What can hang from each mark
J_988: J_38 J_238 J_300 J_366 J_417 J_612
J_961: J_349 J_992
J_38: J_366 J_992
J_612: J_164
J_366: J_164 J_349 J_417 J_608 J_992
J_238: J_961 J_988
J_164: J_38 J_608 J_612
J_417: J_238 J_300 J_992
J_349: J_961 J_988
J_608: J_164 J_366 J_612

Each row was made from one small tree. Brackets hold a mark, then the marks that hang from it, in the order of their numbers. Every link used is in the known rows. Write each row's tree.
Known rows
{J_38 {J_366 J_164 J_349 J_417 J_992}}: -94; 25; -136; -316; 56; -227; 593; 89; 200; 58; 484; -12; 211; 108; -55; -63; 139; 357; 210; -124; -33; 56; 253; -196; 75; 363; 416; -299; 201; -63; -47; 37; -134; -113; 140; 38; 19; -106; -40; -148; -13; -15; -282; -105; 117; -10; -225; 133; 307; 28; 28; 272; -87; 371; -47; 219
{J_349 {J_988 {J_38 J_992} J_300}}: 106; -309; 37; 37; 129; -160; -216; 205; 75; -101; 117; -278; -23; 123; -175; -124; -167; 287; -125; 4; -72; 172; 119; 51; 42; 0; 235; -76; -267; 9; -41; -73; 94; -417; 250; -10; -12; 53; -67; -73; 51; 103; -91; -116; 61; -103; -117; 273; -125; 183; 110; 116; -184; 175; 214; -436
{J_366 {J_164 J_38 J_612} J_349 J_417 J_992}: -96; -147; 68; -12; 77; -174; 591; -264; 179; 334; 483; -19; 235; 115; 0; 204; 206; 402; 123; -127; 228; -210; 292; -31; -8; 676; 312; -389; -30; 127; 170; 212; -17; 8; 101; -119; 0; 71; 33; 69; 39; -69; -337; -145; 182; 174; -485; -212; 261; -36; 76; 10; -110; 403; -97; 40
{J_238 {J_961 J_349 J_992} J_988}: -264; -228; -310; -11; -80; 311; -324; 242; -172; 19; 405; 59; -114; 221; -48; 191; -258; -212; -64; -322; -224; 342; 263; 242; -46; 240; -139; -149; -254; -50; -307; -237; -570; -192; 265; -13; -193; 349; 441; 342; 120; 1; -739; 153; 8; 569; 129; 18; 275; 30; -166; 38; -453; 270; 74; 81
{J_164 {J_38 J_992} J_612}: -60; -203; 200; 153; -168; 16; -86; -171; 109; 164; 385; -214; 176; 266; 133; 113; -54; 210; -204; -231; 50; 487; 201; -135; 65; 90; 138; -28; -217; 133; 95; 85; -182; 85; 137; -218; -111; 15; 53; -159; 168; -19; -307; -34; 267; 379; 3; -130; -237; 459; 276; -97; -281; 432; 29; -337
{J_608 {J_366 J_349 J_417} {J_612 {J_164 J_38}}}: -98; -90; -235; -34; 11; -277; 430; -244; 25; -210; 135; 150; 74; 35; -259; -86; 357; 295; -171; 443; -177; 296; 53; 36; -29; 158; 18; -536; 33; 174; -271; 386; 105; 580; 70; -179; 72; -136; -100; 86; -281; 136; -331; 165; 127; -19; -441; 57; -100; 73; 347; 215; -360; 48; 298; 127
{J_366 J_164 {J_417 J_238 J_992}}: -56; -98; -44; 43; 467; -273; 368; 170; 324; 368; 537; 81; 34; 279; 106; -94; -28; 420; 90; -39; -231; 221; 289; -86; 452; 130; 255; -221; 217; 97; 172; 62; 201; -166; -46; 206; -6; -15; 104; -284; 142; -85; -392; -309; 67; 88; -233; 280; 29; -8; 413; 429; -119; 337; 100; 275
{J_961 {J_349 {J_988 J_238 J_300 J_366 J_612}} J_992}: -172; -150; -19; 9; 163; 123; -68; 197; 96; -171; 13; -156; -250; 103; -380; -106; 266; -217; -240; -246; -51; -97; 216; 460; 355; 257; -208; 15; -75; 62; -33; -76; 9; -772; 331; 362; -65; 78; -295; 375; 75; 188; -432; -148; -337; -124; -268; 192; 176; -217; -577; -109; 3; 379; 395; 33
{J_988 J_238 {J_366 J_349} J_417}: -122; -58; -21; 57; -27; -180; 246; 138; 467; -350; 8; 17; 69; 145; -48; 17; 191; -189; 199; -54; 45; -40; 78; 53; -8; 441; 211; -331; -95; -26; -109; -81; 56; -181; 429; 190; 168; 0; -214; -60; -5; -100; -209; 109; -213; -221; -270; 255; 182; -92; -114; 128; -283; 574; 271; -88
{J_417 {J_238 J_988} J_300 J_992}: -59; -93; -305; 292; 276; -178; -64; 268; 298; 128; 401; -25; 20; 108; -162; -44; -434; 275; -316; -95; -336; 179; 321; -31; 654; -202; -110; -138; 91; -160; 183; 204; -106; -386; -250; 211; -187; 394; 371; -381; 501; 84; -471; -195; 116; 180; 28; 476; -15; 29; 115; 502; -429; 314; 236; 169
{J_164 {J_38 {J_366 J_349 J_608}} J_612}: -108; -213; 66; 314; -432; -85; 466; -395; 416; 39; 159; -230; 266; -18; 0; 70; 186; 373; -70; -165; 179; 103; 279; -204; 51; 188; 169; -228; -105; 158; 31; 210; -338; 275; 103; -123; 41; -19; -72; -40; 128; 86; -526; 189; 276; 138; -254; -162; 34; 380; -131; 163; -92; 542; -169; -45
{J_417 {J_238 {J_961 J_992}} J_300}: -109; -392; -32; 242; 102; 136; 84; 265; 32; -55; 402; -147; -87; 212; -8; 68; -242; 26; -134; -244; -345; 473; 159; -65; 329; -142; -47; -312; 51; -54; -11; 65; 91; -446; -32; 277; -92; 565; 511; -175; -32; 119; -602; -144; -29; 368; -30; 442; -95; 10; -71; 348; -218; 171; 278; -155
{J_417 J_238 J_300 J_992}: 97; -169; -83; 285; 132; -137; 83; 131; 335; 87; 378; -1; 118; 323; -109; -95; -362; 291; -277; -85; -441; 309; 301; -176; 688; -224; -56; -144; 161; -191; 230; 213; 129; -366; -191; 298; -118; 322; 320; -496; 275; 104; -459; -239; 153; 153; 19; 482; -245; 61; 238; 515; -266; 325; 223; 67
{J_612 {J_164 {J_38 J_366}}}: -81; -117; -120; -204; -34; -103; -11; -72; 148; -207; 154; -101; 299; 130; 119; 46; -94; 316; -5; 223; -312; 699; -90; -251; 48; -20; 183; -64; -55; -105; 0; 143; -90; 133; -39; -201; -13; -117; -188; -39; -108; 56; -304; 211; 245; 194; 61; 178; -299; 371; 357; 232; -115; 273; 204; -191
{J_38 {J_366 {J_349 J_988}}}: -230; 36; -237; -101; -230; -174; 213; 104; 198; -155; 150; -221; 235; 9; -151; -197; -6; 219; 67; -45; -246; 80; 258; -137; 335; 179; 64; -125; -154; -156; -363; 49; -577; -116; 72; 48; -121; -50; -81; -176; 138; -86; -209; 130; 153; -64; 111; 263; 252; 301; -20; 209; -310; 330; -76; 86
{J_961 {J_349 {J_988 J_417}} J_992}: 1; -172; -179; -146; -52; 145; -245; 236; -120; 13; 214; -22; -113; 380; -323; -108; -79; -218; 19; -268; -307; 227; 257; 258; 181; 239; -8; -32; -416; 54; -390; -307; -476; -98; 321; -18; -96; -146; 124; 366; 161; -246; -466; -26; 33; 128; -55; 57; 160; 130; -4; -124; -357; 300; 69; 158
{J_164 {J_38 {J_366 {J_349 J_961} J_992}} {J_608 J_612}}: -175; 57; 20; 516; -463; 227; 247; -263; 346; -294; 153; -367; 336; 41; -97; -10; 151; 233; 351; -170; 187; 176; -25; -18; -71; 381; 58; -231; -11; -98; -115; 407; -245; -348; -31; -91; -118; 124; 123; 58; -17; 256; -357; 128; 446; 2; -211; -51; 34; 250; -371; 141; -168; 76; -262; -62
{J_988 J_38 J_238 J_300 {J_366 J_164 J_349 J_992}}: 16; -296; 120; -65; 292; -268; 433; 123; 517; -249; 35; -68; 97; 58; -18; 101; 216; 174; 275; 61; 316; -356; 36; 165; -172; 594; 424; -435; 189; -135; 436; 96; 593; -814; 444; 303; 166; 308; -428; -75; -85; 316; -150; -4; -250; -286; -463; 254; 187; -400; -323; 230; 143; 445; 353; -244
{J_366 {J_164 J_612} {J_349 J_961} J_608 J_992}: -410; 38; 144; 315; -92; -228; 652; -401; 305; 172; 306; -237; -2; -2; -115; 272; 277; 489; 176; -413; 296; -431; 634; 172; 167; 687; 161; -364; 180; -93; -9; 79; 41; -239; 240; 165; -104; 11; 93; 116; -48; -90; -525; 45; 188; 157; -375; -110; 143; 69; -247; 54; 25; 202; -388; 148
{J_608 {J_366 J_349} {J_612 J_164}}: -242; 155; -265; 41; -103; -273; 252; -207; 72; -335; 123; 99; 62; 61; -243; -12; 238; 135; -355; 282; -242; 285; 267; 31; 236; 89; -118; -371; 59; -89; -255; 285; -41; 374; 174; 16; -108; -33; -96; -137; -98; 68; -367; 277; 16; 79; -86; 253; -220; 102; 267; 222; -317; 109; 192; 230
{J_38 {J_366 {J_417 J_300} {J_608 J_164 J_612}} J_992}: 12; -168; -116; 193; -5; -298; 658; -89; -19; 67; 400; -81; -92; -102; -546; -372; 218; 562; -674; -106; 63; 645; 338; -98; 208; -517; 64; -159; 229; 467; -75; 285; 171; 505; 49; -43; 174; -311; -57; -177; -293; 159; -544; -70; 168; -8; -301; 127; -234; 384; 207; 327; -217; 26; 95; 139
{J_988 {J_38 {J_366 J_164 J_349} J_992} J_300}: 162; -436; 226; 55; 35; -170; 257; 101; 412; -109; 310; -191; 76; 207; 82; -97; 138; 451; 76; 8; 81; 190; 96; -235; -165; 176; 460; -242; -156; 67; 202; 121; 205; -455; 516; 3; 198; 256; -256; -364; 37; 233; -100; -167; -75; -132; -223; 285; 77; 224; -132; 439; 1; 298; 221; -103
{J_608 {J_164 J_38} J_366 J_612}: -117; -68; -146; 194; -76; -229; 132; -194; 47; -138; -20; -33; 198; -6; -168; 11; 479; 243; -435; 229; 15; 573; 25; 203; 211; -195; -192; -42; -75; 186; 221; 224; -7; 636; -88; -29; 154; -293; -289; -13; -202; -3; -284; 466; 392; 145; -44; -69; -315; 355; 497; -13; -371; 159; 258; -291
{J_612 {J_164 J_38 J_608}}: -115; -63; 57; 199; -16; -52; -99; -393; 25; 11; 205; 38; 275; 135; 52; 389; -192; 388; 53; 171; -172; 509; -146; -244; -122; 353; 84; -93; -183; -169; -40; 84; -43; 54; -59; -406; 7; 21; -121; 61; -169; -110; -419; 287; 313; 329; -19; 71; -336; 433; 406; 239; -17; 131; -76; -161
{J_417 {J_238 {J_988 {J_38 J_992}}}}: 32; -148; -151; 63; 338; -185; -337; 519; 293; -78; 293; -94; -86; 137; 135; -64; -295; 127; 14; -67; -108; 451; 175; 54; 7; -49; 258; -281; -196; 85; 19; 66; -77; -311; 209; -52; -106; 270; 122; -313; 368; -17; -169; -169; -40; 123; -117; 275; -83; 189; 257; 217; -402; 374; 291; -85
{J_988 J_300 J_366 J_417}: -113; -148; -7; 87; 54; -53; -17; -54; 262; -217; 16; -93; 20; 63; -220; 73; 143; -57; -254; -2; 89; 178; 9; -61; 109; 125; 64; 126; 53; -63; 35; -150; 80; -55; 162; 180; 239; -183; -219; 90; -146; 67; -353; 167; 88; -45; -256; 274; -125; 41; -109; 116; -149; 495; 260; -467
{J_366 J_164 {J_349 J_988} {J_417 J_238} J_608 J_992}: -203; -66; -232; -71; 342; -538; 832; 109; 142; 290; 401; -17; -110; -118; -364; -92; 109; 492; 308; -109; 101; -355; 518; 160; 210; 497; 388; -681; 333; 129; -232; 131; 87; -176; 162; 93; -25; -99; 28; 30; -17; -150; -402; -157; 44; -184; -595; 180; 376; -137; 72; 325; -33; 133; -148; 381
{J_349 J_961 {J_988 J_417}}: -313; 78; -125; 194; 63; -110; -137; 120; 151; -179; -24; -320; -37; 33; -186; -57; 79; 98; 212; -149; -179; 26; 173; 224; 303; 289; 13; 23; -304; -73; -427; -184; -190; -175; 25; 148; 32; -295; 140; 296; -66; -343; -132; 48; 255; -129; -136; 198; 88; 204; 34; -43; -363; 106; -48; -268
{J_608 J_164 {J_366 {J_349 J_988}} J_612}: -303; 157; -326; 150; -72; -382; 429; -32; -11; -176; 39; -42; 86; -124; -484; -196; 508; 275; -348; 144; -92; -19; 367; 345; 452; 50; -274; -241; -169; 67; -170; 218; -263; 400; 48; 149; -37; -218; -321; -105; -76; -140; -209; 346; 185; -128; 0; 136; 100; 193; 271; 35; -470; 27; 106; 202
{J_417 {J_238 {J_988 J_38}} J_300 J_992}: 155; -223; -229; 300; 394; -181; -152; 396; 431; 39; 267; -23; 51; 122; -44; -131; -450; 335; -169; 23; -278; 106; 200; 40; 435; -174; 56; -219; -119; -59; 341; 225; 103; -486; -207; 228; -115; 495; 307; -344; 492; 188; -349; -266; 41; 40; -145; 438; -38; -91; 102; 474; -375; 360; 350; 58
{J_961 {J_349 {J_988 J_238 {J_366 J_417 J_608}}} J_992}: -202; -248; -159; -374; 146; -80; 414; 175; -66; 109; 110; 18; -288; 64; -484; -300; 189; 28; 150; -227; -103; 50; 280; 372; 24; 279; 72; -310; 265; 230; -496; -246; -130; -130; 289; 114; -35; -383; -258; 471; -210; 79; -703; 56; -99; -38; -354; -51; 322; -4; -178; -53; -112; 320; 95; 287
{J_612 {J_164 {J_38 {J_366 {J_417 J_300 J_992}}} J_608}}: 141; -153; 6; 226; 142; 9; 353; -167; 109; 157; 511; 27; 339; 154; -182; -130; -212; 755; 27; 91; -392; 416; -184; -382; 147; -87; 204; -89; -17; -38; 185; 269; 187; -104; -435; -190; 30; -19; -39; -117; -38; 274; -484; -206; 419; 35; -83; 227; -130; 260; 190; 553; -9; 79; 120; 198
{J_238 {J_961 J_349 J_992}}: -111; -306; -92; -17; -219; 346; -168; 103; -138; -14; 380; 85; -19; 433; 1; 138; -185; -193; -18; -310; -325; 471; 246; 94; -7; 217; -85; -154; -186; -80; -249; -228; -337; -164; 319; 79; -125; 278; 394; 225; -103; 20; -724; 109; 40; 537; 117; 21; 48; 54; -45; 48; -284; 282; 61; -21
{J_612 {J_164 J_38 {J_608 {J_366 J_417 J_992}}}}: -19; 151; -109; -52; 208; -124; 202; -115; -149; -20; 348; 109; 248; 63; -218; 180; 125; 467; 194; 87; -222; 332; -195; -31; -139; 178; 268; -258; 116; -167; 92; -4; 176; 181; -295; -267; 28; -379; -198; 155; -205; 54; -331; 125; 545; 90; -138; -26; -175; 170; 407; 114; -15; 75; 135; -49

Which tree is each row?
-116; -67; -164; 469; 166; 30; -65; 323; 318; -187; 278; -33; 29; 141; 148; 104; -65; -192; 91; -176; -129; 379; 86; 4; 163; 69; 194; -242; -219; 83; 3; -36; 89; -88; 107; 239; 150; 197; 407; 2; 27; -203; -342; -83; 42; 81; -180; 330; -22; -131; 96; 255; -253; 373; 220; -295  {J_988 {J_417 {J_238 J_961}}}
-388; 17; 24; -246; 225; -271; 221; -33; -12; 186; 198; -241; 162; -215; -75; -69; 277; 304; 90; -49; 443; -118; 136; 291; 193; 507; 190; -17; 61; 126; 204; 98; 49; -336; -51; 114; -73; -232; -381; 291; -70; 141; -144; 133; 144; -55; -279; -28; 140; -15; -131; -224; -50; 339; 83; -354  {J_349 {J_988 {J_366 {J_164 J_38} J_992} J_612}}
-97; -199; -92; -93; -111; -233; 200; -249; 144; -122; 89; -110; 180; -11; -10; 79; -56; 461; -32; 175; -114; 616; 22; -204; -66; -61; 275; -184; 98; 27; -53; 89; 12; 325; 32; -244; 56; -263; -196; 94; -198; 106; -502; 337; 270; 161; -120; 89; -349; 419; 289; 298; 8; 239; 63; -162  {J_612 {J_164 {J_38 {J_366 J_608}}}}
-109; -233; 224; 55; 95; -262; 607; -160; 90; 340; 544; -29; 63; 133; -18; -56; 579; 539; 56; -104; 118; 75; 216; -48; -49; 334; 278; -380; -76; 337; 82; 171; 38; 304; 192; -162; 166; -167; -233; -155; -3; 0; -184; -142; 261; 83; -320; -206; 254; 349; 209; 73; -252; 294; 139; 85  {J_608 {J_366 {J_164 {J_38 J_992} J_612} J_349 J_417}}
-114; -93; -339; 318; 130; 132; 12; 415; 158; 120; 474; 94; 79; 306; -129; -279; -274; 29; 177; -235; -437; 82; 399; 258; 498; 121; -76; -256; -139; -50; -63; 120; -170; -448; 7; 373; -217; 281; 362; 6; 224; 50; -529; -208; 190; 113; 129; 245; 248; -250; 36; 290; -334; 210; 115; 246  {J_417 {J_238 {J_961 {J_349 J_988}}} J_992}
-14; -277; -125; -159; -91; -310; 637; -236; 171; -99; 200; 57; 121; 9; -169; -18; 82; 582; 140; 239; -159; 252; 109; -223; -216; 206; 358; -553; 67; 124; -296; 175; 34; 394; 169; -273; 135; -184; -148; 94; -311; 87; -491; 132; 140; -34; -462; 82; -16; 244; 201; 422; -92; 180; 75; 181  {J_612 {J_164 {J_38 {J_366 J_349 J_417 J_608}}}}
21; -355; 65; -129; -279; -263; 437; -142; 105; -152; 343; -76; 99; 175; -88; -55; -62; 544; 155; 58; -77; 451; 180; -206; -290; 75; 430; -560; -1; 78; -208; 164; 46; 153; 442; -336; -27; -46; -191; -184; -133; 198; -400; 130; 107; 47; -141; 148; -186; 465; 192; 383; -163; 121; 128; 115  {J_612 {J_164 {J_38 {J_366 J_349 J_608} J_992}}}
32; -110; -100; 125; 122; -85; 335; 251; 457; -354; 206; -29; 19; 176; -333; -3; 106; -119; 81; -111; 76; -206; 188; 81; 155; 297; 203; -399; 213; -185; 170; 131; 243; -511; 296; 365; 70; 178; -116; -175; 78; 159; -306; -141; -39; -260; -466; 449; 57; -357; -312; 257; -148; 468; 394; -82  {J_988 J_300 {J_366 J_349 J_992} {J_417 J_238}}
-476; 82; -86; -24; 108; -95; 61; 144; 150; -204; -57; -314; -39; -74; -253; -242; 250; 89; 289; -110; -36; -38; 120; 267; 241; 352; -22; 61; -68; -62; -426; -155; -155; -199; -6; 282; 28; -436; -198; 302; -240; -124; -171; 167; 257; -194; -150; 188; 158; 168; -138; -128; -362; 204; 39; -297  {J_349 J_961 {J_988 J_366 J_417}}
248; -423; -36; 46; -176; -85; 524; -24; 295; 54; 402; -14; 322; 262; -185; -288; -113; 568; 20; 52; -315; 112; 84; -311; 226; -41; 178; -325; -26; 3; 65; 280; -27; -88; -142; 28; 66; 173; 166; -291; 79; 317; -375; -230; 280; -80; -217; 218; 169; 140; 16; 529; -369; 308; 220; 115  {J_164 {J_38 {J_366 J_349 {J_417 J_300 J_992}}}}
16; -339; -46; -20; 124; 101; -215; -85; -183; -64; 143; -53; -164; 228; -367; 106; 10; 133; -289; 67; -272; 103; 165; 345; 181; 278; -174; -123; -395; 59; -69; 107; 27; -425; 262; -80; -114; 184; -93; 519; -18; 102; -466; -145; -127; 97; -334; 133; -116; -42; -165; -8; -26; 20; 371; 68  {J_961 {J_349 {J_988 J_300 {J_612 {J_164 J_38}}}} J_992}
-140; -38; -304; 521; 647; -158; -156; 365; 233; -229; 262; 40; -120; -238; 34; 102; -221; 216; -306; 113; -160; 96; 139; 191; 229; 32; 5; -379; -385; 119; 239; 396; 448; -479; -108; 250; 26; 720; 357; 76; 97; 116; -294; -310; -295; 24; -419; 497; -62; -407; -146; 403; -152; 126; 519; -57  {J_417 {J_238 J_961 {J_988 J_38 {J_612 J_164}}} J_300}
-87; -108; -148; 157; -173; -81; 150; -136; 206; -167; 64; -175; 306; 4; -26; -80; 250; 237; -363; 149; 57; 726; 9; -13; 185; -200; -66; 62; -132; 227; 181; 325; -178; 422; -46; -87; 86; -161; -231; -62; -123; 40; -321; 326; 285; 144; -32; -4; -268; 381; 325; 74; -271; 255; 126; -231  {J_608 {J_164 {J_38 J_366}} J_612}
-294; -211; -98; -79; 167; -1; -144; 424; 36; -121; 328; -115; 0; -80; 135; -141; -139; 96; 139; -121; 209; 278; 46; 163; -351; 148; 283; -214; -160; 117; -73; -121; -52; -240; 225; 68; -70; 178; -21; 13; -66; 320; -294; 149; 8; 171; 19; 126; 162; 47; -97; 13; -454; 360; 281; -419  {J_238 J_961 {J_988 {J_38 J_992} J_366}}
-194; 55; -83; 251; 62; -64; -56; 218; 217; -72; 145; -306; 29; 215; -166; -205; -56; 228; 304; -229; -249; -141; 256; 314; 452; 192; 100; -5; -306; -104; -204; -226; -77; -352; -35; 296; -139; -251; 208; 167; 161; -169; -192; -122; 268; -197; -13; 258; 102; 63; 48; 27; -419; 109; 7; -63  {J_349 J_961 {J_988 {J_417 J_992}}}
-342; -9; -199; -147; 375; -520; 710; 110; 62; 46; -6; -27; -93; -286; -449; -178; 401; 430; 2; -2; 67; -75; 238; 358; 171; 166; 111; -255; 217; 227; -161; -136; 186; 182; 36; 189; 170; -580; -584; 220; -415; -164; -372; 238; 34; -266; -318; 74; 184; 55; 241; 34; -102; 212; 125; 27  {J_349 {J_988 J_238 {J_366 J_417 {J_608 J_164}}}}
-4; -281; -5; -246; 49; -281; 499; -145; 93; 196; 385; 70; 204; 173; -23; 174; 68; 400; 289; 52; 113; -35; 153; -62; -168; 633; 383; -491; 72; 11; -6; 94; 43; -32; 203; -178; 90; 45; 52; 47; -149; -44; -277; 9; 170; 100; -457; -51; 222; 13; 216; 178; -194; 267; -6; -60  {J_366 {J_164 J_38} J_349 J_417 J_992}
-240; 235; -68; 218; 89; -212; 218; -103; 105; 24; 199; -20; 190; 41; -131; 143; 494; 317; -483; -149; -185; 230; 319; 127; 509; -102; -212; 136; -148; -54; 343; -37; -150; 459; -173; 196; 44; -338; -367; -187; 23; -262; -313; 238; 381; 229; 188; -42; -175; 332; 428; -103; -214; 390; 136; -19  {J_608 {J_164 J_612} J_366}
-345; 154; -27; 84; 245; -110; 239; -86; 80; 150; 176; -225; 194; -278; -168; -211; 169; 278; 151; -5; 560; -24; 11; 198; -32; 521; 234; 2; 91; 158; 91; 199; 18; -325; -85; 24; -122; -168; -412; 214; -79; 259; -295; 215; 182; -71; -251; -48; 115; -9; -175; -112; 84; 234; -247; -143  {J_349 {J_988 J_38 {J_366 {J_164 {J_608 J_612}} J_992}}}
-375; -86; -228; -50; 117; -126; -121; -25; 152; -98; 55; -124; -17; -171; -229; 158; -13; 85; -381; 42; 91; 125; 110; 4; 162; 131; -140; 139; 210; -185; -61; -58; -264; -161; 8; 86; 18; -6; -202; 46; 10; 166; -450; 324; 110; 182; -74; 251; 34; 137; -158; 158; -281; 438; 179; -339  {J_238 {J_988 J_300 J_366}}
-345; 50; 133; 478; -352; 182; 207; -237; 78; -247; 119; -281; -72; 145; -219; 49; 427; 146; 111; -223; -81; 142; 129; 173; 111; 272; -235; -237; -35; -96; -381; 36; -272; -167; 96; 71; -163; 49; 75; 17; -67; 111; -504; 213; 221; 146; -81; 58; 10; 403; -281; 74; -272; -35; -146; 225  {J_164 {J_608 {J_366 {J_349 {J_961 J_992}}} J_612}}
-167; -29; 243; 441; -124; -1; 396; -488; 230; 350; 481; -102; 378; 89; 78; 436; 126; 417; 215; -265; 371; -189; 162; -131; -67; 813; 224; -221; -175; -46; 329; 229; -160; -240; 45; -249; -53; 240; -72; -19; 183; -82; -402; 51; 328; 290; -218; -244; 174; 196; -85; 60; 80; 370; -363; 31  {J_366 {J_164 J_38 J_608 J_612} J_349 J_992}
